Below are the code and all the weights of a small trained network. Each question names an input and a class and asks about switching units off, where a switched-off unit gives its printed mean instead of its output.

import numpy as np


def w(rows, s, z=0):
    codes = np.array(rows[::2]) - 128.0
    scale = np.full(codes.shape[1], s)
    scale[-1] = z or s
    return codes * scale


def norm(h):
    return h / np.sqrt((h * h).mean(-1, keepdims=True) + 1e-5)


def f(y):
    return np.maximum(y, 0)


def log_softmax(a):
    a = a - a.max(-1, keepdims=True)
    return a - np.log(np.exp(a).sum(-1, keepdims=True))


def net(x, mask):
    res = np.array(x, float).reshape(1, 7) / 4 @ E
    u = 0
    for l in range(2):
        y = f(norm(res) @ A[l][:, :-1].T + A[l][:, -1])
        res = res + np.where(mask[u : u + 6], y, B[l][:, -1]) @ B[l][:, :-1]
        u += 6
    return log_softmax(norm(res)[-1] @ U[:, :-1].T + U[:, -1])


A, B = {}, {}
E = w([
[127,126,122,127,129,126,130,137,130,119,130,130],'x0',
[109,126,101,106,124,109,203,150,172,197,183,115],'x1',
[132,129,134,129,129,131,132,121,130,130,124,124],'x2',
[90,244,79,108,154,136,130,87,117,110,97,122],'x3',
[123,126,127,128,129,124,123,125,131,134,123,131],'x4',
[81,120,157,111,116,164,93,151,161,117,135,62],'x5',
[129,136,130,132,127,138,123,130,129,132,137,134],'x6',
],0.011)
A[0] = w([
[186,4,218,168,97,130,47,162,103,70,128,136,105],'0.n0',
[78,150,176,111,122,150,48,150,155,64,98,50,36],'0.n1',
[119,204,27,58,149,102,197,110,210,176,212,90,3],'0.n2',
[233,13,168,162,119,130,61,129,102,71,133,181,83],'0.n3',
[119,10,135,134,91,99,204,178,194,194,201,110,83],'0.n4',
[143,94,172,155,121,153,80,142,150,126,138,104,46],'0.n5',
],0.0047,0.0048)
B[0] = w([
[37,212,159,132,98,129,232,182,114,179,64,141,254],'0.n0',
[81,63,71,196,131,207,130,86,137,96,116,120,181],'0.n1',
[59,66,234,229,67,132,174,213,41,131,3,162,203],'0.n2',
[36,182,82,181,129,102,231,147,85,196,92,144,236],'0.n3',
[205,181,153,39,173,103,39,114,166,136,186,115,249],'0.n4',
[111,134,133,77,96,171,157,164,157,124,159,82,153],'0.n5',
],0.005,0.0062)
A[1] = w([
[252,80,169,95,132,86,124,140,160,172,185,147,89],'1.n0',
[80,134,168,133,106,137,97,152,161,126,122,50,143],'1.n1',
[145,135,150,66,128,144,60,123,162,112,146,109,95],'1.n2',
[206,183,82,132,174,82,105,72,70,82,106,217,5],'1.n3',
[166,161,160,121,128,45,160,144,77,168,126,255,116],'1.n4',
[152,160,70,138,146,147,9,45,105,29,101,136,124],'1.n5',
],0.0057,0.0029)
B[1] = w([
[171,107,70,150,108,158,91,90,150,80,146,124,195],'1.n0',
[103,150,150,103,114,144,87,137,122,121,132,117,200],'1.n1',
[153,106,109,130,143,133,111,133,135,159,154,130,147],'1.n2',
[138,135,239,104,98,96,123,254,124,151,139,114,199],'1.n3',
[149,109,71,162,141,124,133,54,126,108,109,137,255],'1.n4',
[181,81,114,81,183,118,125,94,141,89,182,137,207],'1.n5',
],0.0094,0.0071)
U = w([
[124,149,99,221,120,63,212,115,75,180,56,204,202],'0',
[11,154,187,138,72,177,137,193,135,147,86,83,240],'1',
[226,166,183,85,181,60,114,144,86,78,123,182,80],'2',
[115,125,108,101,183,178,47,59,148,48,146,92,46],'3',
[246,77,46,174,111,100,133,72,176,144,182,159,110],'4',
[157,112,166,69,102,133,44,164,207,187,211,75,6],'5',
],0.012,0.0018)

Each question gives the input, the list of numbers given to net, and the class t.
The units are the neurons (one row each of A and B). Each row of codes is followed by its name. A weight is (code - 128) times the scale printed after its matrix; where a second scale follows, it is the last column's (A, B and U).
mask holds one flag per neuron, layer by layer. A switched-off neuron (its flag False) gives its mean, the last column of its row in B, instead of its output. The means were averaged over made-up inputs and are rounded, as every weight is.
A unit's drop is (log p(t) with every unit on - log p(t) with that unit switched off) / (log p(t) with every unit on - log p(t) with every unit switched off).
The circuit of an input: a set's keep is (log p(t) with only the set's units on - log p(t) with every unit switched off) / (log p(t) with every unit on - log p(t) with every unit switched off). Starting from all 12 units, units are removed one at a time, each time the one whose removal leaves the highest keep (on an exact tie, the one counted first), for as long as the keep stays at least 0.8.
units of the circuit, in order: the units of the circuit, biggest drop first
top k neurons: the k neurons with the biggest drops, biggest first
top k neurons in layer l: the k neurons of layer l with the biggest drops, biggest first
drop of u: that unit's drop, to one decimal
input [-6,1,1,-3,6,-8,-5], class 4: units of the circuit, in order => 1.n0, 0.n2
input [-3,4,2,0,0,-3,4], class 4: units of the circuit, in order => 0.n0
input [-6,-6,-3,-3,7,1,-7], class 1: top 2 neurons in layer 1 => 1.n4, 1.n5
input [4,-1,7,-8,8,-8,7], class 0: top 3 neurons => 0.n3, 0.n0, 1.n5
input [5,-3,4,-6,0,1,-1], class 1: top 2 neurons => 0.n5, 1.n5
input [4,-1,4,6,7,-3,-2], class 2: top 2 neurons => 1.n3, 0.n0
input [4,1,6,0,5,-7,4], class 4: top 2 neurons in layer 0 => 0.n0, 0.n3
input [6,-1,-2,4,1,8,-6], class 3: top 2 neurons in layer 1 => 1.n5, 1.n3
input [6,-1,4,6,7,-3,4], class 2: drop of 1.n3 => 0.2
input [-3,-8,2,-4,-4,1,-1], class 1: drop of 1.n2 => 0.0
input [-5,7,4,-3,6,-8,3], class 4: drop of 1.n0 => 0.1
input [-8,-5,7,3,8,-4,-5], class 2: drop of 1.n3 => 0.4
